Rows lie near named flat spaces through zero. A row that begins with a name and a colon came from that space; any other row is followed by the name of its block's space that it lies nearest.
q502q575: [ 12 -11   4   8   8 -14  16  -4   0  -9  15   0   2   1  -4   5  39 -19
 -25  -5 -12 -10 -10  16 -18 -29 -24   0  14 -25  15]
q540q264: [ 16  16  -4 -23  -8   1   6 -47  31  -5 -25  -5  -7  49  19 -10  -5  16
   5   7  19  12   9 -28   8  10  23 -16 -14  -6  21]
q502q575: [  9   1  25   6 -18  18 -19  14  14   5  -3   5   7  10   7  35 -27 -10
 -13   2 -10   2 -11 -38   5 -18  11  29  -6  -2 -19]
q759q65: [ 15 -27 -50  -1 -21  31  14 -29  15  -5  13 -18   1  27 -63  16   9   5
 -34   4 -32  19  -4 -11 -11   0 -33 -27   6   3 -12]
q540q264: [ 23  13   1  -1 -16   2   7 -43  31   8  -2   3  -1  33 -20   5  -4  -7
 -28 -10  -5  18  21 -16 -17 -13  -6 -15  11  -4   7]
q759q65: [ 30 -15 -23  -4  -2  -3   2 -26  28 -17  -7  -3 -18  15 -21  -5  22   3
 -31  -2  -8  16 -10  14 -12  -6 -24 -30  19  -1  16]
q759q65: [-36  -1  14  -6  20  -6   8  26 -27  -6   1   2  10   0  43 -13  20   6
  55  17  13  -3   2  -6   6  13  27   9 -21 -11  14]
q254q785: [-16  -5  -3  11   4   1  13   5 -15   6  17   0   8   0  -6   2  22  -7
   6   0 -11  11  17   2 -15  -3 -13  -1   5  -6  -5]
q786q141: [-18 -37 -53  -9   2  26  13   7 -21 -18   0 -28  -4  16   1   5  31  26
  18  28 -11  11 -17 -13  18  28 -15  -7 -20  -2 -14]
q254q785: [ 14  15   9  -9  -7  -3  13 -41  22  -1 -14  -4  -2  53  34   8  18   1
  -5   6  10  14  16 -37  -1 -10   9   3  -9 -23  13]
q786q141: [-66 -25 -14   4  10  24  24  48 -59   3  40  -9  36 -18 -22  -1  13   0
  60  20 -22 -10   0  -2  -2  18  10   6 -27  -3 -10]
q254q785: [ 11   9  41 -12  -6   6 -16  -9  49  -9 -13  28   2  38   3  -3 -18  -4
  23   5   2  40   8 -30 -25  -8  42 -24   3   5  37]
q759q65: [-15  38  31   0   8 -24   0   9 -26  22   5   9  15 -41   7 -21 -40 -10
  13 -20  24 -50   8  26  14   0  25  22  -9   4   2]
q254q785: [ -9  26  61  14  12 -24 -20  29  -5  11 -15  20  -4  -7  85  13   3 -12
  19  -2  24   6  16 -21   3 -15  21  46   1 -12  -8]
q759q65: [-24   8  34   1  20 -17  -1  29 -16  -2   3  15   8 -15  34 -14   8  -7
  40   3  13  -5   3   9  -5  -1  25   8  -5  -6  19]
q759q65: [  8  10  -3  -3  -1  -8   2 -12   0   5  -2  -2  -1  -9  -9  -8 -12   0
 -12  -9   7 -17  -1  14   6   0  -2  -1   1   3   1]
q254q785: [-21 -12 -10   0   4   8  16   8 -20  -2  13  -8  12   7   0   3  20   1
  18  11  -9  -1   1  -8  -1   3  -1   3 -12 -11  -1]
q502q575: [ -1  -1   8   1   9  -6 -28  28  -1  -5 -21   7 -19 -25  33  -5 -11  13
  15   3  16   9  -8   9  15  17   7   7   3  19 -10]
q540q264: [-25  15  14  -1   5  -4  12  -1 -12  11  12   8  16   2  -3 -16  -4  -3
  32  -2   5   3  25   0 -11   6  20  -7  -6   0  12]
q759q65: [ -7  23   1  -8  11 -26  24 -17 -19  10  22   3  18 -36 -49 -42 -21 -13
   1 -23  10 -55   2  58  -5  -3   8 -20   1   1  31]
q540q264: [ 17  10 -25 -35 -24  26   0 -36  12  -3 -23 -26   7  30  -6   8 -55  22
  -9  12  15 -45 -34 -38  51  14  32  13 -46  -2  -4]
q759q65: [-34  -3   7   0   7   6  14  20 -26   4  20   2  23  -5  -8  -6   3  -5
  36   7  -6  -7   6  -1  -6   4  16   2 -14  -5   6]
q502q575: [ -7  11   8  -8 -19  22   2 -10   6  11   5   0  21  21 -21  12 -37  -2
   9   3  -6  -6   4 -34   4  -1  26   6 -20   1  -4]
q540q264: [ -4  -3  18  17  14 -19   6  16  -8   0  18  13   1 -19  -1  -4  31 -20
  -5 -10  -9   5   9  26 -27 -20 -18  -2  23  -9  10]
q254q785: [-35 -25 -53   5  12   6  26  29 -76   1  21 -41  10 -40   6   6  27  12
   3  13  -5 -58 -26  22  41  17 -33  36 -28 -14 -39]
q540q264: [-26  -3  -6  22 -11  22 -11  24 -14  24  18   9   7 -20 -37   9 -21   1
  13  -7 -20  37  35  -5 -17  18 -11  -5  13  32 -38]
q254q785: [-34   2  34   0  12  -1   5  30 -25  -2  -1   1  15  18  73  14  24  -2
  48  22  10  -1   2 -39  10  -4  30  39 -28 -27   1]
q786q141: [  5  15   2  -1  -3  -6  -2  -5  -5  10   1  -1   4 -19 -13  -6 -27  -3
 -12 -12   7 -27  -3  14  10  -1   3   7  -2   6  -5]
q502q575: [  5  -8  37  -2  16 -20  17  16  -2 -20  23  11  21  -7  -5  -2  25 -35
  -5  -1 -10 -41 -37  22 -19 -47   9   6   1 -37  48]
q786q141: [ 12  28  26   5  -4 -15   2 -25  16  14  -6  10  -1  17  19   1  -1 -11
 -12 -13  11   9  28 -12 -11 -14   5   6   9  -8   5]
q786q141: [-31  11  12   5  -1   7  11   3 -20  15   5  -2  14  23  36  12  12   2
  31  10   3  16  32 -38   1   6  13  22 -17 -11 -15]
q540q264: [-29   8  -4   7 -14  24  -1  11 -19  25  18   2  21 -12 -39   3 -41   2
  21  -4 -11   5  25 -12  -1  18  12   1  -9  23 -27]
q502q575: [-11  -1  32 -13  11  -2  -6  16  14 -17  -8  17   6  18  28 -10   4   0
  44  16   8  15  -8 -15  -9   0  41  -9 -11  -6  36]
q502q575: [ 15  -3 -10  13 -14   8   2 -10   3   9   6  -8  -2   6 -11  25   5  -8
 -38  -7 -14   3   4 -11  -2 -15 -29  14  10  -6 -25]
q786q141: [-35   5 -12   1  -2  13  19  -2 -32  14   8 -15  15  18  22   8  11  10
  29  13   1   2  24 -31  12  16   6  19 -25 -10 -21]
q502q575: [ -7   6 -19  -4  11 -16  17  -4 -27   4  14  -8   7 -37 -32 -29  -7  -1
  -4 -13   6 -47  -9  49   8   6  -8  -9  -2   2   9]
q786q141: [ 22  10  -1  -3  -5  -7 -12 -11  12   2 -13   0 -11 -11  -3  -2 -23   2
 -24 -10  10 -16 -10  11  12  -1  -2   3   5   8  -3]
q254q785: [ -4  18  22  23   6 -21   5  -1 -11  19   5   7  -3  -2  36   9  27 -15
 -11 -13   5  14  36  -2 -14 -15 -19  22  18 -13 -15]
q540q264: [ 11 -12 -12 -19  14  -8 -13  -2  15 -27 -40  -7 -30  20  64 -11  26  29
  19  23  26  17 -20  -9  23  23  10  -6 -10  -2  14]
q786q141: [  6  21 -28  -8 -13   4   7 -40  -7  16 -23 -26 -10  26  36   8  -9  23
 -14   2  22 -10  18 -31  38  20  -5  23 -22  -4 -32]
[ 33 -30 -49  -4 -16  20   7 -35  32 -17  -3 -15 -17  34 -43  12  25   9
 -44   5 -25  30 -10  -6 -12  -2 -38 -34  16   1  -1] -> q759q65
[-11   6  -5  -7  23 -26  -4  24 -30  -3   0   0  -4 -63  -6 -39 -19   6
  16 -10  22 -50 -23  64  20  18   7  -5  -2  16  12] -> q502q575
[ 32  -7   0   0  -1 -10   3 -10  11 -12   0  -6  -5  -2  -3  12  12 -14
 -45  -6  -5 -29 -32  12   4 -30 -19  11   7 -20   8] -> q540q264
[-10 -20  14   8  16 -10  21  18  -2 -13  44  22  22 -22 -71 -23  26 -31
   7 -10 -30   0  -6  51 -54 -26  -7 -43  26  -6  48] -> q786q141
[ 21  -8   3 -25 -12  20 -21  -9  49 -20 -13  15  -1  17 -48 -14 -45   9
  10   6  -4  16 -26  -4  -8   8  37 -44  -2  25  36] -> q254q785
[ -2  20  20   0   5 -15 -10   7  -7   8 -12   4  -4 -15  34  -5 -16   1
   7  -5  21 -17   2   2  16   3  14  21  -6   1  -5] -> q759q65
[ 24   8  17   2   1 -20  18 -22   9  -3  13   2   9   4 -13   2  16 -28
 -38 -15  -5 -33 -13  16 -14 -41 -11   4  10 -30  26] -> q540q264
[-13 -12  -4  14   2   7  -9  32 -18   5  12   1   1 -30 -12   8  -3  -3
   1  -2 -12   2  -3  12  -1   3 -14   9   7  12 -22] -> q540q264
[  6   0 -45   9 -16  12  23 -46  -1  17   9 -20  -4  26 -31   8  18   7
 -33  -7 -14  22  36 -10  -7   8 -41 -13  10   0 -27] -> q502q575
[ 43  26  12  -2  -7 -22  -8 -41  35   6 -20   7 -18   7   4  -5 -14  -6
 -44 -21  16  -4   7   9  -1 -16  -7  -5  19   0   9] -> q786q141
[ 30 -18 -20 -11  -7   7 -11   4   2 -19 -15 -21 -10 -10   6  20 -10   5
 -39   7   0 -47 -60   1  37 -11 -12  25 -14 -10 -10] -> q540q264
[ 21 -22 -51 -35 -16  29   7 -35  28 -24  -7 -19   1  27 -67 -13 -26  22
  -9  13 -10 -12 -39   0  13  18  11 -45 -19  12  25] -> q254q785
[  0  -5 -12   3  -4   5  13 -16   6   2  12   0   4  12 -30  -3  13  -4
  -6  -3 -13  17  15   3 -20  -2 -13 -20  10   0   5] -> q254q785
[ 15  -3 -15  16 -16  13 -15  -5   8  11 -10  -7 -16   7   9  29  -1   6
 -33  -3  -8  27  14 -23   6   2 -29  16  12  10 -43] -> q502q575
[-24  -4  31  20 -13  26 -18  42  -9  15  12  12  16   1  12  39 -16 -11
  18   7 -19  27  13 -45  -8  -8  11  33  -5   5 -35] -> q759q65
[ 56  11  -6  -9 -23  -1   6 -67  53  -4 -16  -5 -12  51 -15  15   1  -7
 -62 -10  -3   7   0 -22  -8 -27 -15 -13  12 -16  14] -> q540q264
[-12   2   0   6 -11  17  -1   8 -11  13   8  -4  12   0  -9  16 -18  -1
   3   1  -9  -1   7 -20   5   2   3  16  -9   4 -23] -> q759q65
[  0 -21 -37 -16   8   2  20 -20   1 -21  -4 -16  -7  24  -3 -15  37  16
   8  16  -1   7 -10   6   1  14  -9 -27  -7 -10  21] -> q759q65
[-48   6  25  11  30 -20   6  31 -25   5  11  22   4 -14  30 -32  34   1
  68   4  10  40  44  18 -29  20  16 -17  10   7  18] -> q540q264
[ 57  -8  24  -5  -7   1 -74  27  58 -24 -62  15 -51 -10  58  24 -38  17
 -29   6  21  24 -48 -17  29   1  10  18  15  28 -14] -> q786q141
[-47  -9   1  20 -25  47  17  29 -34  30  59   2  55  -9 -88  29 -36 -24
  17  -3 -50  -2  21 -25 -24  -9   4   9 -12   8 -33] -> q759q65
[ 20 -26  -6   0  15 -13  -9  32 -13 -27  -7 -12 -14 -33  27  11  23  -5
 -28   7   1 -46 -63  28  25 -19 -21  27  -1 -19   1] -> q540q264
[ 17  11 -15  -2  -1 -12   0 -17  -9   5 -16 -18 -13  -8  26   4  -2   7
 -30  -6  17 -31 -10   6  30   1 -16  24  -5  -7 -18] -> q254q785
[ 27  22  76  14   2 -23 -27   0  55  -1 -18  43 -14  28  51  13  12 -25
  -5 -10   7  57  27 -26 -41 -36  17   2  34  -8  25] -> q786q141
[ 26  -3   0  -6  -5   3 -38  19  16  -9 -28   0 -22 -26  13   8 -40  12
 -18   0  12 -14 -37   5  30   8   5  13   0  22 -16] -> q786q141

Each name stands for a flat space through zero: a line, a plane or more. A row that begins with a name and a colon came from that space; any other row is followed by the name of the space it lies nearest, among the names in its block.
q961-q325: [-15  14  17 -18   7   0  -3  -6 -20  33  15   4  25 -20 -34  11 -10  -5
  34   6 -39   5  21  -3  24   2 -16 -13  14  -3  -2]
q735-q740: [  0  64  -2   2  -7  -1   4   5  31  33  44   4  38  32  12   6 -35   6
  35  15   5 -15 -16   8 -14  -8 -31 -35  34  31  16]
q408-q977: [-18 -15  18  -3  20  12  -5 -23   1 -21 -25   1 -11 -15 -44  -8   8 -19
 -23  15  15  19   3 -18   5  -6  20  10 -22 -21   2]
q486-q586: [ 54  54 -12   6 -30  39  12   0  50  21  10  18 -10  19   1  41 -12   2
  -1   8  27  18  25  12 -26  15  10 -21   3  22 -22]
q486-q586: [  9 -23 -27  12  -2   1   8  10   1 -29  10  -8 -13   1  39 -16  12  10
 -24 -16 -19 -32 -54  17 -16   9  -7  24   5 -31  10]
q961-q325: [ -9  11   8  20  25 -20 -10   0  17   5  24  -6  15  21  21  -7 -12 -17
   1   0  14 -16 -19   4  19 -14  -5   6  47  -4  39]
q735-q740: [ -4  10  14  10  18  45   4  -8 -19  16   1   2 -33 -46 -22  -5  24 -21
 -17 -14 -77 -11   6 -10  33  21  15   3  11 -28  17]
q735-q740: [ 15   7 -23 -17 -17  19  16  39  -6  13  10  -3 -13 -21   6 -27 -11   5
   4 -23 -44 -15  12   6   7  -1   0  -1  17  -4 -28]
q354-q173: [ -5  10   7   5  15  -6  -7  -7  15   1   8  -1  10  12  -5 -10 -17 -15
   1   8  13   0  -5   0   0  -8   1  -4  17  -9  14]
q946-q127: [-13   6  -4  -4  -4  19  10  12   9 -19 -19  -4 -20  -5 -11 -32   3   2
 -22   4  17   1  -5 -20  -9 -16  14  -4 -22  17 -10]
q946-q127: [-41   1   6 -39   0   2   4  -7 -21  -5  -4  -3  28 -17 -53 -40 -26   5
  23  22 -30   0 -15 -12 -27  -7 -22 -24 -35 -13 -20]
q408-q977: [ 13  34   4  10 -12  25   0  -4   4  17 -10   3 -22   6   7 -19 -10  -5
   0  -2 -20   2  20  -6 -31  21  14 -43 -21  22   0]
q961-q325: [ 27 -23 -23 -31 -11 -17   1  19  11  -4  11   1  22   2 -12  -4 -34  -3
  15  -3   9   9  14  25  -8  -7  -6  17  20 -38 -42]
q946-q127: [ 29 -18   5   8  -4 -14 -13   0  -2   7 -20   3 -17   8  13  13   1 -11
  -3 -12  21  23  51   5   5  10  26   1  -1   5 -12]
q946-q127: [  2  54   3  -6 -19  40  19  30   7  36   3   7 -19 -18 -11   6   7   8
   8  -7 -12   4  40 -22  28 -12   7 -23  10  60 -16]
q735-q740: [ 16 -21   1   1  -6  11  -2  10 -23   4 -29  -1 -38 -22   3 -11  15  -6
 -14 -23 -25  11  44  -6   9  15  29   0 -17   0 -18]
q486-q586: [  3 -33   7  -4  19 -17 -13   2   1 -12 -17  -5  -8  -4 -14 -18 -10 -26
 -13  -5  20  17  28  -1  19 -12  25  21  13 -29  -7]
q408-q977: [ 15 -44  -3  -6  -2 -48 -18  -5  -6 -12 -13  -3  16  24  14   5 -15  -1
  10  -1  39  19  21  17 -15   1   4   9  -7 -14 -15]
q354-q173: [-22 -25  -3  -4  11 -13  -2   5 -20 -16  -1 -10   3  -9   3 -29   2   1
  -4  -6 -20 -16 -24  -2   3  -6  -7  11  -2 -19   7]
q486-q586: [  6 -33  -5   0 -19 -32  -4  16 -44  13  -8  -3  -3  -5  40  25  26  27
  19 -26 -15  -1  27   6  19  10  -8   7  -7  30 -10]
q961-q325: [ 17 -19 -15 -35 -12 -14   2  18  -4   7   9   2  23  -9 -21   4 -25   2
  24  -3  -5  12  24  18   4  -6 -10  12  14 -26 -43]
q735-q740: [ -8   2  -4  -4  -5  17   8  -2  -8  -7  -5  -1  -8 -12  -7 -11   8   7
  -6   1 -22  -8 -16  -5 -13   7  -3  -6 -21  -2  -3]
q961-q325: [-10   3  11  14  -4  13  -1 -13 -28   5 -18   0 -23 -11  11  -2  25   8
  -5  -6 -32  -4   3 -13  -9  22   6 -21 -35  21  13]
q486-q586: [-26 -11  -6  -2  11  18  14   0 -11 -20  10  -4  -2 -28 -11  -4  26   8
 -18   0 -32 -24 -53  -5  17  -6 -15  28   2 -25  14]
q961-q325: [ -5  15   5   6  -2  -2   4  17 -16  32  20   2   4 -12  18  30  21  12
  18 -15 -22 -10  14  -4  48  -5 -13   6  33  33  12]
q961-q325: [ 28  16 -13 -32  -1  -5   2  16  19  34  49   7  45  -4 -26  18 -47 -14
  40   1 -24   2  17  32  19  -4 -23   9  65 -45 -26]
q486-q586: [  0  19  -2  -5  12  45  14  -7  31 -13   8   6  -8 -21 -43   2   2 -16
 -26  14  -3   0 -25  -5   8  -7   7  18  11 -34  -1]
q408-q977: [-33   8   7  -9  -1  -5   7  20 -10   3  -6  -5   3  -7  -7 -13   8  13
   6   2  15  -1   7 -25  25 -30  -5  -3  -3  45  -2]
q354-q173: [ -6 -11  -5 -22   7 -19  -7   7   1  -4   6  -6  23   5 -17 -41 -41 -13
  15   5  -4   0   1   8 -16 -10  -6  -6  10 -30 -15]
q486-q586: [-21 -52   7  -3  23 -31 -12   5 -26 -19 -15 -12  -2 -12  -1 -22   9 -11
 -10 -11   3   0   3  -5  30 -16   9  31   8 -24   6]
q354-q173: [-32 -12 -22  -7  -4 -16  13  28  -3 -30   9 -14  11   7  24 -42  -2  24
  -6  -2   8 -33 -58  -5 -11 -28 -23  11  -2  11   4]
q486-q586: [  7 -14  -1  -6   0   0  -2   4 -11   3  -6   0  -7 -12  -5  -1   2  -4
   0  -9 -15   5  17   3   8   6   7   6   1 -12 -11]
q735-q740: [-10  25  18  15  13 -13 -10 -28  21   6  13   5  26  29  -3  27  -7  -5
  11  25  37   6 -15  -1  -6  -4 -12 -12   7  14  30]
q946-q127: [ 14   4  11  37   5  -2 -10  -8   1   8 -10   1 -28  14  38  17  23  -6
 -16 -14  12   1  17  -3  12  13  21  -3   5  25  28]
q408-q977: [-35  26  21 -12  10  28   2 -18   4  -7 -22   0  -4 -10 -55 -40 -14 -14
  -6  27  -1  12   0 -31 -23  -8  10 -33 -40   8  -1]
q408-q977: [ -4  15  -8  -6 -11  -7   5  16  -2  12  15  -2  14   6  14  -5 -10  13
  18  -3  -7 -12  -5   3  -2  -6 -17 -11  10  20  -3]
q735-q740: [  8 -36 -19 -12 -21 -34  -2  23 -17 -14 -18  -8   0  14  29 -20  -7  19
   7 -14  20   3  14   7 -20  -5   0   0 -21  15 -28]
q354-q173: [  2  15  27  33  19  11 -12 -32  -4  19   0   6 -15  -3   6  35  26 -16
  -7   0 -15   4   9  -5  22  22  12  -4   9   3  41]
q961-q325: [-40  -5  20  14  19 -24  -6   6 -14   0  -4  -7   4   2  11   3  24   5
   0   0  28  -4  -2 -24  45 -30  -3  12  12  42  30]
q354-q173: [ 37 -31  16   7  13 -11 -29 -17 -43  35 -12   0 -22 -19   6 -13 -15 -38
  15 -31 -82  12  70  22   4  53  28 -18  10 -55  -2]
q408-q977: [  3 -17   9  14  16  21   3  -4  -1  -8 -12   3 -31 -27 -11  24  38 -13
 -32 -10  -1   7   8  -9  45  -2  23  37  12 -15  10]
q946-q127: [  0   1 -17   5  -5   8  16  25  25 -22   4  -3 -10   4  16   3  16  13
 -26  -3  41 -10 -25  -6  16 -28   2  29  14  18  -1]
q961-q325: [ -9   3   6 -28   5 -10   0   6  -4  20  17   3  33 -12 -36  11 -18  -4
  30   8  -6  10  19   2  28 -16 -16   6  25 -10 -16]
q354-q173: [  0 -22   4   8  33 -17 -15   3  17 -16  -2 -10  -5   9  -1 -40 -24 -37
 -20  -5  18   0   2   3  13 -15  23  19  35 -44  15]
q354-q173: [ -8 -55 -10   7  12  -8   1  16 -23 -33 -20 -13 -32 -22  19 -27  29  -2
 -36 -25 -12 -14 -14  -4  23  -6  18  40  -1 -26   3]
q735-q740: [-11  46  23  14  12  37   3 -40  29   2   3  12   2   3 -37  30   9 -10
 -11  33  17  11 -21 -14 -10   6   1 -15 -14   6  26]
q408-q977: [  1  -7  -6  13  -2  -8   1  -3  -1  -8   8  -1   2   8  26  17  16  12
  -4  -4   4 -13 -26   7   0   4 -10  12   3   3  15]
q354-q173: [-11  25  -5 -12 -25   4  10   0 -16  17  13   4  20   1   5  14   2  32
  30   8 -25 -11 -15   0 -23  10 -32 -28 -24  34  -6]
q946-q127: [ -8  11   4  20   5  20   2  -4   7 -13 -17  -4 -30   2   9 -25  12  -6
 -28  -1   3  -6 -11 -16 -12   1  19 -11 -19  14  17]
q735-q740: [-28 -10  16  18  17 -22 -15 -19 -40   9   6  -8   7   0  26 -12  11   1
  14  -7 -49 -23 -22   0   0  20 -16 -15  -4  -3  41]
q408-q977: [-23  22   5  21   4  29  15   3  -2  -3   3  -1 -22 -16  12  12  43  14
 -22  -4 -13 -21 -32 -21  25  -6  -3   8  -1  32  30]
q946-q127: [ 18 -15  -2  37  13 -18 -11 -16   8  -8  15  -1  -4  21  49  33  20  -4
 -15 -11  11 -15 -28  20   9  15  -1  25  27 -17  39]
q486-q586: [ 35  24 -11   4 -38   5   7   9  -2  30   5  11  -3  12  33  45  10  27
  22 -10  -2   6  29  12 -13  22  -8 -22 -10  47 -18]
q946-q127: [-18  19  14   0   3   8  -2 -11 -15  16   0   0   3  -7 -11  -9  -2  -1
  13   5 -30  -4   2 -10  -5   9  -6 -26 -13  12  11]
[ 38  57  35  37  18  13 -24 -39  34  51  13  16  -2  27  -1  45 -18 -41
  13  10   8  25  53   8   6  30  23 -36  35   6  35] -> q354-q173
[ 22  46  -9  -3 -14   6   5  28  19  39  29   3  10  13  16  -4 -31  -1
  27  -8 -11  -7  26   9   4  -4  -7 -26  40  26  -8] -> q735-q740
[  7  14  -6  -9 -20   8   8   4   1   8   2   6   5   1  -2  17   2  17
  11   4   2   4   5   1 -11   3  -9 -11 -14  22 -16] -> q354-q173
[ -2  31  -4  -7 -21  -1   8  39  -9  33   4  -2  -4   3  21 -18 -10  15
  24 -15  -9  -5  37 -12  11 -13  -3 -30   9  63 -14] -> q408-q977
[-17 -19   0   1  10 -13  -1 -11  -1 -21   4  -2  14   2  -1  11  12   7
  -6   9  16  -6 -35   1   3  -8 -12  22  -2 -13  12] -> q408-q977
[ 22  -2 -22 -18 -15 -33   3  30  37  -4  16   0  32  34  11   9 -34   8
  15   5  73  12  12  17  -1 -34  -9  16  33  12 -31] -> q735-q740
[-12  -9 -24 -22 -13  30  23  17 -10 -23   0  -4 -10 -30 -16 -29   8  17
 -15  -4 -39 -21 -39  -2 -15  -2 -11  11 -21 -22 -23] -> q735-q740
[-28   1  -2   4  21 -24  -7   6   6 -11  18 -13  22  19  15 -49 -28  -9
   4   4  -1 -27 -41   1  -9 -18 -15  -5  23 -14  27] -> q354-q173
[-23 -24 -10 -10  -2   9  10   5 -50  -4   8  -7  -4 -40   5 -15  25  19
   4 -18 -87 -33 -38   3   6  19 -24  10 -13 -25   4] -> q486-q586
[ -4 -20  -6 -15  -7  -1   3  14   5 -25 -32  -4 -15  -1 -17 -30  -6   0
 -18   3  38  18  18 -14 -12 -20  21   4 -28   8 -30] -> q946-q127
[ -3  -4   6  28  27  -6  -8  -1  19 -13   2  -7 -14  13  20 -15   4 -22
 -27  -6  22 -10 -14  -4  19 -12  17  18  30 -11  34] -> q354-q173
[-12  30  14  31  19 -20 -19 -14 -11  30  29  -7  15  26  45 -25 -21 -13
  24  -7 -48 -33 -21   9 -14  21 -17 -40  28   4  57] -> q354-q173
[ -6  13  13 -13   0  15   2  -5  -8  19  -3   6   3 -18 -33  13   2  -3
  13   7 -14  15  26 -10  16   1   1  -9  -5   8 -11] -> q486-q586
[ 33  -4  21  50   9  19 -14 -23 -21  25 -15   7 -53 -14  38  47  52 -15
 -22 -30 -38   5  40   1  33  46  34   3   5   5  35] -> q354-q173
[-30  27  29   4  18 -16  -9 -15  27   3  -4   2  25  27 -26  10 -12 -10
   8  32  76  23  11 -24  13 -36   1 -11   4  42  18] -> q486-q586
[  9   5  -8  -3 -10 -11  -1   7   0   9   8   0  10  12  15  -3 -14   6
  15  -3  -3  -4   4  10 -13   4  -9 -11   4   6  -6] -> q408-q977
[-23  40  19  20  15  31   7 -19  26  -4   0   5  -8   2 -19  15  20  -5
 -20  22  26   0 -25 -25  10 -13   4  -4  -4  26  32] -> q961-q325
[ -5 -35 -12 -12  -1 -27   1  17  12 -34 -16  -7   5  12   1 -11  -3   6
 -15   3  64  11  -3  -3   3 -33   7  30  -4   2 -20] -> q961-q325
[  0  -6   0 -23 -14 -15   3  21  -6  12  -6   2  12  -3 -13  13  -3  12
  20  -1  27  20  40  -7  22 -21  -2   4   1  31 -31] -> q946-q127
[-19  41  22  -3  33  12  -7 -30  39   7  27   5  34  10 -52  -7 -38 -35
   8  36  11   4 -23  -2  -2 -12  -9 -11  31 -35  26] -> q961-q325
[ 32   5 -12 -16   4   6  -9 -20  25  -2  17   3  21  12 -26 -29 -60 -30
  10  13 -27   3  -8  33 -56  27  -1 -18   8 -79 -16] -> q961-q325
[-16  -1  15  19  10  -4 -10 -15 -23   4 -10  -5 -12   1  17 -15  11  -3
  -2  -5 -25  -9  -4  -9  -7  16   4 -19 -17  10  28] -> q961-q325
[-11  45  10  48   9  37  11 -12  32  -9   0   3 -33  13  27  20  42   4
 -41   6  31 -16 -39 -23  10  -6  12   0   0  47  51] -> q961-q325
[  2  15   3   3   0   5   1  -1  -2  16  13   3   5  -3   4  14   2   1
  11  -2 -18  -5   1   3   9   7  -8  -5  13   4   8] -> q946-q127
[  1  10   0  19   5  26   8  -8   4  -4   6   3 -19 -11   8  17  28   1
 -21  -4 -19 -14 -26  -2  10  11   2  12   4  -5  22] -> q408-q977
[-13   5   8 -21   3 -14   1  16 -15  30  21   2  29 -16 -19  23  -2   4
  34  -2 -11   4  24  -2  50 -19 -19  11  36  13  -8] -> q961-q325
[-51 -12   5 -20   8   5  14 -10  -6 -32  -4  -2  21 -19 -43   8  23  20
  -8  27  22  -1 -50 -21  11 -29 -22  26 -26   2   0] -> q354-q173
[ 13 -23 -39  20 -17  -8  11  16  -9 -27  17 -10 -12  11  75  -8  21  31
 -18 -25 -29 -48 -70  26 -30  19 -21  18  -1 -13  15] -> q486-q586
